Here is a tiny trained network, its code and every weight. The questions are about switching its units off for an input and a class, where a switched-off unit gives its printed mean instead of its output.

import numpy as np


def w(rows, s, z=0):
    codes = np.array(rows[::2]) - 128.0
    scale = np.full(codes.shape[1], s)
    scale[-1] = z or s
    return codes * scale


def f(y):
    return y / 2 * (1 + np.tanh(0.7978845608 * (y + 0.044715 * y**3)))


def log_softmax(a):
    a = a - a.max(-1, keepdims=True)
    return a - np.log(np.exp(a).sum(-1, keepdims=True))


def net(x, mask):
    res = np.array(x, float).reshape(1, 8) / 4 @ E
    y = f(res @ A[0][:, :-1].T + A[0][:, -1])
    res = res + np.where(mask, y, B[0][:, -1]) @ B[0][:, :-1]
    return log_softmax(res[-1] @ U[:, :-1].T + U[:, -1])


A, B = {}, {}
E = w([
[135,116,119,112,116,120,123,150,106,137,114,122],'x0',
[196,209,41,85,131,163,202,148,120,119,153,88],'x1',
[120,129,110,131,132,130,121,136,121,121,122,141],'x2',
[203,74,139,62,71,185,117,97,165,51,99,233],'x3',
[105,121,114,117,148,130,126,118,158,112,148,135],'x4',
[147,145,133,138,111,114,129,120,111,144,112,137],'x5',
[152,93,103,126,150,132,78,24,8,128,211,101],'x6',
[128,137,153,152,142,137,148,111,137,121,145,139],'x7',
],0.013)
A[0] = w([
[106,156,134,107,149,94,160,85,134,148,131,129,53],'n0',
[71,152,110,137,153,56,142,102,92,179,166,47,153],'n1',
[183,187,45,99,125,149,205,115,127,109,152,90,83],'n2',
[166,99,93,121,147,149,39,21,2,150,241,110,87],'n3',
[168,204,50,68,170,166,188,118,78,131,174,120,86],'n4',
[74,169,154,110,116,123,194,224,204,183,56,145,1],'n5',
[67,56,169,161,148,70,44,81,89,162,105,178,67],'n6',
[56,62,173,147,124,126,93,144,120,103,136,136,132],'n7',
[49,209,108,155,172,62,97,137,90,154,146,63,144],'n8',
[60,129,100,169,186,104,151,141,67,180,160,68,164],'n9',
[154,69,100,111,192,147,133,98,82,157,161,124,95],'n10',
[229,72,134,36,101,196,92,48,107,52,130,203,160],'n11',
],0.0084,0.0042)
B[0] = w([
[163,123,137,130,96,106,153,163,92,124,89,102,130],'n0',
[195,85,115,155,128,106,142,124,116,77,137,136,197],'n1',
[61,84,181,81,91,150,74,70,52,168,98,77,197],'n2',
[91,185,123,44,197,189,166,255,215,239,89,210,239],'n3',
[36,79,253,140,111,164,51,94,110,103,159,59,196],'n4',
[104,161,118,95,195,133,142,163,165,163,82,179,213],'n5',
[52,105,236,119,98,159,97,56,53,123,90,44,207],'n6',
[126,157,138,133,152,118,132,71,88,116,111,71,177],'n7',
[189,114,31,201,78,136,172,119,115,85,182,144,203],'n8',
[165,94,69,176,88,97,134,123,135,88,134,157,201],'n9',
[162,168,172,94,164,119,172,125,153,190,102,119,164],'n10',
[185,53,62,196,111,92,181,152,102,28,183,160,255],'n11',
],0.0099,0.02)
U = w([
[244,71,43,155,110,104,161,126,135,65,163,163,153],'0',
[104,195,112,66,202,145,161,211,225,191,77,185,230],'1',
[65,85,194,95,108,144,74,60,83,124,110,47,1],'2',
],0.011,0.0023)

Each question gives the input, the list of numbers given to net, and the class t.
The units are the neurons (one row each of A and B). Each row of codes is followed by its name. A weight is (code - 128) times the scale printed after its matrix; where a second scale follows, it is the last column's (A, B and U).
mask holds one flag per neuron, in row order. A switched-off neuron (its flag False) gives its mean, the last column of its row in B, instead of its output. The means were averaged over made-up inputs and are rounded, as every weight is.
A unit's drop is (log p(t) with every unit on - log p(t) with that unit switched off) / (log p(t) with every unit on - log p(t) with every unit switched off).
The circuit of an input: a set's keep is (log p(t) with only the set's units on - log p(t) with every unit switched off) / (log p(t) with every unit on - log p(t) with every unit switched off). Starting from all 12 units, units are removed one at a time, each time the one whose removal leaves the highest keep (on an exact tie, the one counted first), for as long as the keep stays at least 0.8.
circuit, biggest first: the units of the circuit, biggest drop first
most important unit: the unit with the biggest drop
k most important neurons: the k neurons with the biggest drops, biggest first
drop when u is switched off: that unit's drop, to one decimal
input [-6,-1,6,-7,-5,-7,5,1], class 0: most important unit -> n8
input [-2,1,3,-6,-2,6,6,-5], class 0: 3 most important neurons -> [n8 n1 n9]
input [-4,8,-7,-7,-3,1,-3,-4], class 2: 2 most important neurons -> [n4 n2]
input [-6,-2,3,0,7,-4,2,-4], class 1: 2 most important neurons -> [n4 n2]
input [-5,-4,5,-6,-2,7,8,3], class 1: 2 most important neurons -> [n3 n11]
input [5,1,3,-6,-6,2,-5,-3], class 0: 2 most important neurons -> [n3 n8]
input [2,-3,-2,2,-7,7,0,-2], class 2: 3 most important neurons -> [n8 n3 n9]
input [3,6,-7,-8,-8,8,8,-8], class 0: 3 most important neurons -> [n8 n1 n9]
input [-8,0,5,-4,6,0,4,0], class 0: 2 most important neurons -> [n8 n9]
input [7,4,-6,2,-5,1,4,-4], class 1: 2 most important neurons -> [n3 n6]
input [-7,-6,-6,1,5,6,-5,-8], class 2: 3 most important neurons -> [n3 n6 n7]
input [0,4,-1,-7,4,2,-7,0], class 0: 4 most important neurons -> [n3 n8 n9 n1]
input [-2,3,2,-5,-5,-7,6,4], class 1: 3 most important neurons -> [n3 n11 n10]
input [-1,0,7,-4,4,-6,8,1], class 1: circuit, biggest first -> [n3]
input [1,-7,7,4,-8,-1,7,3], class 1: 3 most important neurons -> [n3 n4 n2]
input [2,8,-8,6,-8,7,-1,1], class 2: 2 most important neurons -> [n2 n4]
input [0,-7,-3,3,-5,-8,-6,-7], class 2: drop when n7 is switched off -> 1.2
input [-7,6,4,4,7,6,5,4], class 2: drop when n5 is switched off -> 0.2
input [-1,6,5,-8,-4,-3,-2,1], class 0: drop when n8 is switched off -> 1.5
input [4,6,4,3,1,4,8,0], class 1: drop when n3 is switched off -> 2.3
input [2,4,7,-1,-6,-2,2,3], class 2: most important unit -> n4
